Below is a small trained network, with its code and all its weights. Each question gives an input and a target symbol and asks what happens when units are switched off, that is, made to give their printed mean instead of their output.

import numpy as np


def w(rows, s, z=0):
    codes = np.array(rows[::2]) - 128.0
    scale = np.full(codes.shape[1], s)
    scale[-1] = z or s
    return codes * scale


def norm(h):
    return h / np.sqrt((h * h).mean(-1, keepdims=True) + 1e-5)


def f(y):
    return y / 2 * (1 + np.tanh(0.7978845608 * (y + 0.044715 * y**3)))


def softmax(a):
    e = np.exp(a - a.max(-1, keepdims=True))
    return e / e.sum(-1, keepdims=True)


def log_softmax(a):
    a = a - a.max(-1, keepdims=True)
    return a - np.log(np.exp(a).sum(-1, keepdims=True))


def net(x, mask):
    ids = ['αδζξτω'.index(c) for c in x.split()]
    T = len(ids)
    res = E[ids] + P[:T]
    u = 0
    for l in range(3):
        q, k, v = (norm(res) @ M[l].T for M in (Q, K, V))
        z = softmax(np.where(np.tri(T) > 0, q @ k.T / 3**0.5, -1e9)) @ v
        res = res + np.where(mask[u], z, O[l][:, -1]) @ O[l][:, :-1]
        u += 1
        y = f(norm(res) @ A[l][:, :-1].T + A[l][:, -1])
        res = res + np.where(mask[u : u + 8], y, B[l][:, -1]) @ B[l][:, :-1]
        u += 8
    return log_softmax(norm(res)[-1] @ U[:, :-1].T + U[:, -1])


Q, K, V, O, A, B = {}, {}, {}, {}, {}, {}
E = w([
[107,70,75],'α',
[85,5,158],'δ',
[108,53,72],'ζ',
[57,2,213],'ξ',
[63,161,172],'τ',
[170,94,222],'ω',
],0.0016)
P = w([
[67,2,232],'0',
[197,214,25],'1',
[52,144,24],'2',
[49,131,43],'3',
[55,118,61],'4',
[74,110,83],'5',
[122,112,114],'6',
],0.00073)
Q[0] = w([
[179,105,173],'L0H0',
[17,33,64],'L0H0',
[252,96,152],'L0H0',
],0.0031)
K[0] = w([
[157,201,104],'L0H0',
[1,131,97],'L0H0',
[200,168,90],'L0H0',
],0.0043)
V[0] = w([
[108,34,202],'L0H0',
[88,107,223],'L0H0',
[200,246,178],'L0H0',
],0.0013)
O[0] = w([
[253,142,120,234],'L0H0',
[125,182,146,195],'L0H0',
[69,58,116,2],'L0H0',
],0.0024,0.0013)
A[0] = w([
[124,59,88,171],'L0N0',
[62,132,128,254],'L0N1',
[143,131,166,193],'L0N2',
[125,114,110,22],'L0N3',
[126,222,119,236],'L0N4',
[157,119,17,44],'L0N5',
[241,100,152,204],'L0N6',
[98,4,153,178],'L0N7',
],0.0031,0.00086)
B[0] = w([
[169,183,123,179],'L0N0',
[205,130,81,181],'L0N1',
[145,64,95,153],'L0N2',
[117,161,157,107],'L0N3',
[128,107,56,134],'L0N4',
[146,70,254,116],'L0N5',
[68,116,38,169],'L0N6',
[164,170,67,251],'L0N7',
],0.0022,0.0017)
Q[1] = w([
[130,152,130],'L1H0',
[3,184,183],'L1H0',
[25,160,195],'L1H0',
],0.0038)
K[1] = w([
[156,135,26],'L1H0',
[3,192,12],'L1H0',
[64,203,48],'L1H0',
],0.0035)
V[1] = w([
[69,142,131],'L1H0',
[132,133,73],'L1H0',
[4,177,30],'L1H0',
],0.0023)
O[1] = w([
[123,87,178,9],'L1H0',
[143,105,95,254],'L1H0',
[252,83,185,75],'L1H0',
],0.0025,0.00043)
A[1] = w([
[145,32,134,74],'L1N0',
[134,26,162,238],'L1N1',
[72,179,128,107],'L1N2',
[116,149,137,1],'L1N3',
[120,254,76,153],'L1N4',
[135,169,209,112],'L1N5',
[162,107,69,151],'L1N6',
[93,85,235,223],'L1N7',
],0.0036,0.00083)
B[1] = w([
[172,96,235,177],'L1N0',
[213,198,251,201],'L1N1',
[219,162,50,100],'L1N2',
[143,95,81,78],'L1N3',
[189,130,250,182],'L1N4',
[72,94,97,68],'L1N5',
[39,137,133,250],'L1N6',
[188,246,26,95],'L1N7',
],0.0018,0.0014)
Q[2] = w([
[32,121,37],'L2H0',
[140,174,26],'L2H0',
[255,167,215],'L2H0',
],0.0057)
K[2] = w([
[204,5,210],'L2H0',
[56,1,148],'L2H0',
[69,214,30],'L2H0',
],0.0047)
V[2] = w([
[48,165,63],'L2H0',
[250,186,27],'L2H0',
[47,247,160],'L2H0',
],0.0018)
O[2] = w([
[141,254,113,117],'L2H0',
[235,121,159,3],'L2H0',
[95,184,250,147],'L2H0',
],0.0016,0.00042)
A[2] = w([
[99,142,149,107],'L2N0',
[193,146,150,90],'L2N1',
[121,216,149,233],'L2N2',
[38,167,123,48],'L2N3',
[221,49,146,120],'L2N4',
[254,120,99,12],'L2N5',
[138,130,17,72],'L2N6',
[140,92,68,148],'L2N7',
],0.003,0.0011)
B[2] = w([
[52,90,150,137],'L2N0',
[80,98,94,102],'L2N1',
[99,147,45,233],'L2N2',
[58,152,251,89],'L2N3',
[115,245,103,251],'L2N4',
[2,97,221,2],'L2N5',
[181,167,221,30],'L2N6',
[219,164,145,148],'L2N7',
],0.0016,0.00049)
U = w([
[75,62,88,118],'α',
[69,254,64,252],'δ',
[183,174,245,97],'ζ',
[200,99,79,81],'ξ',
[199,86,85,96],'τ',
[34,97,202,139],'ω',
],0.0095,0.0031)

Each question gives the input, a string of symbols that net reads in full, and the target symbol t.
The units are the heads (3 rows each of Q, K, V and O) and the neurons (one row each of A and B). Each row of codes is followed by its name. A weight is (code - 128) times the scale printed after its matrix; where a second scale follows, it is the last column's (O, A, B and U).
mask holds one flag per unit, layer by layer, with each layer's heads first. A switched-off unit (its flag False) gives its mean, the last column of its rows in O or B, instead of its output. The means were averaged over made-up inputs and are rounded, as every weight is.
A unit's drop is (log p(t) with every unit on - log p(t) with that unit switched off) / (log p(t) with every unit on - log p(t) with every unit switched off).
The circuit of an input: a set's keep is (log p(t) with only the set's units on - log p(t) with every unit switched off) / (log p(t) with every unit on - log p(t) with every unit switched off). Starting from the 12 units with the biggest drops (on a tie, the unit counted first), units are removed one at a time, each time the one whose removal leaves the highest keep (on an exact tie, the one counted first), for as long as the keep stays at least 0.8.
circuit, biggest first: the units of the circuit, biggest drop first
most important unit: the unit with the biggest drop
top k neurons: the k neurons with the biggest drops, biggest first
k most important neurons of layer l: the k neurons of layer l with the biggest drops, biggest first
input δ δ ξ ξ δ ξ α, target α: circuit, biggest first : L0N5, L0N4, L1H0, L2H0
input τ ξ ζ δ, target ξ: circuit, biggest first : L0N7, L0N0, L2N7
input ζ δ τ α τ, target τ: most important unit : L0N6
input ζ ξ ω, target ξ: top 3 neurons : L0N6, L0N5, L1N7
input α ω ζ ω, target ξ: circuit, biggest first : L0N6, L2H0
input ξ δ δ ζ ω, target ω: top 2 neurons : L0N6, L2N3
input τ δ ζ ζ τ, target ζ: top 4 neurons : L0N6, L1N7, L0N5, L1N4
input ω τ ξ, target ζ: top 3 neurons : L0N4, L1N1, L1N0
input δ ω α, target α: 2 most important neurons of layer 1 : L1N1, L1N7
input ξ ξ ξ τ δ ω τ, target ω: circuit, biggest first : L0N7, L0N0
input ξ ω α, target ω: 2 most important neurons of layer 0 : L0N5, L0N6
input ξ τ τ, target ω: top 3 neurons : L0N1, L0N4, L0N5
input ζ ω α ζ δ ξ, target τ: top 2 neurons : L2N3, L0N6
input τ τ τ α τ ω δ, target ζ: circuit, biggest first : L1N1
input ξ α ζ, target ω: top 2 neurons : L0N5, L2N3
input α δ α δ, target ξ: 2 most important neurons of layer 0 : L0N6, L0N0
input ζ τ τ, target τ: 3 most important neurons of layer 1 : L1N4, L1N7, L1N6
input ζ ζ α ω, target τ: top 2 neurons : L0N6, L0N5
input α ζ ζ τ δ τ, target ξ: top 4 neurons : L0N6, L1N7, L0N7, L1N5
input α ω ξ, target ξ: top 2 neurons : L0N6, L0N7
input τ ω ω ξ τ τ τ, target ζ: circuit, biggest first : L1H0
input α ζ ω ξ δ τ τ, target ξ: top 4 neurons : L0N6, L1N7, L0N7, L0N0
input ω ω ω ζ ζ, target δ: 3 most important neurons of layer 0 : L0N2, L0N4, L0N0
input ξ ζ α, target ω: top 2 neurons : L0N5, L2N3
input α ω τ ω ω ω ξ, target ζ: 3 most important neurons of layer 0 : L0N5, L0N6, L0N4
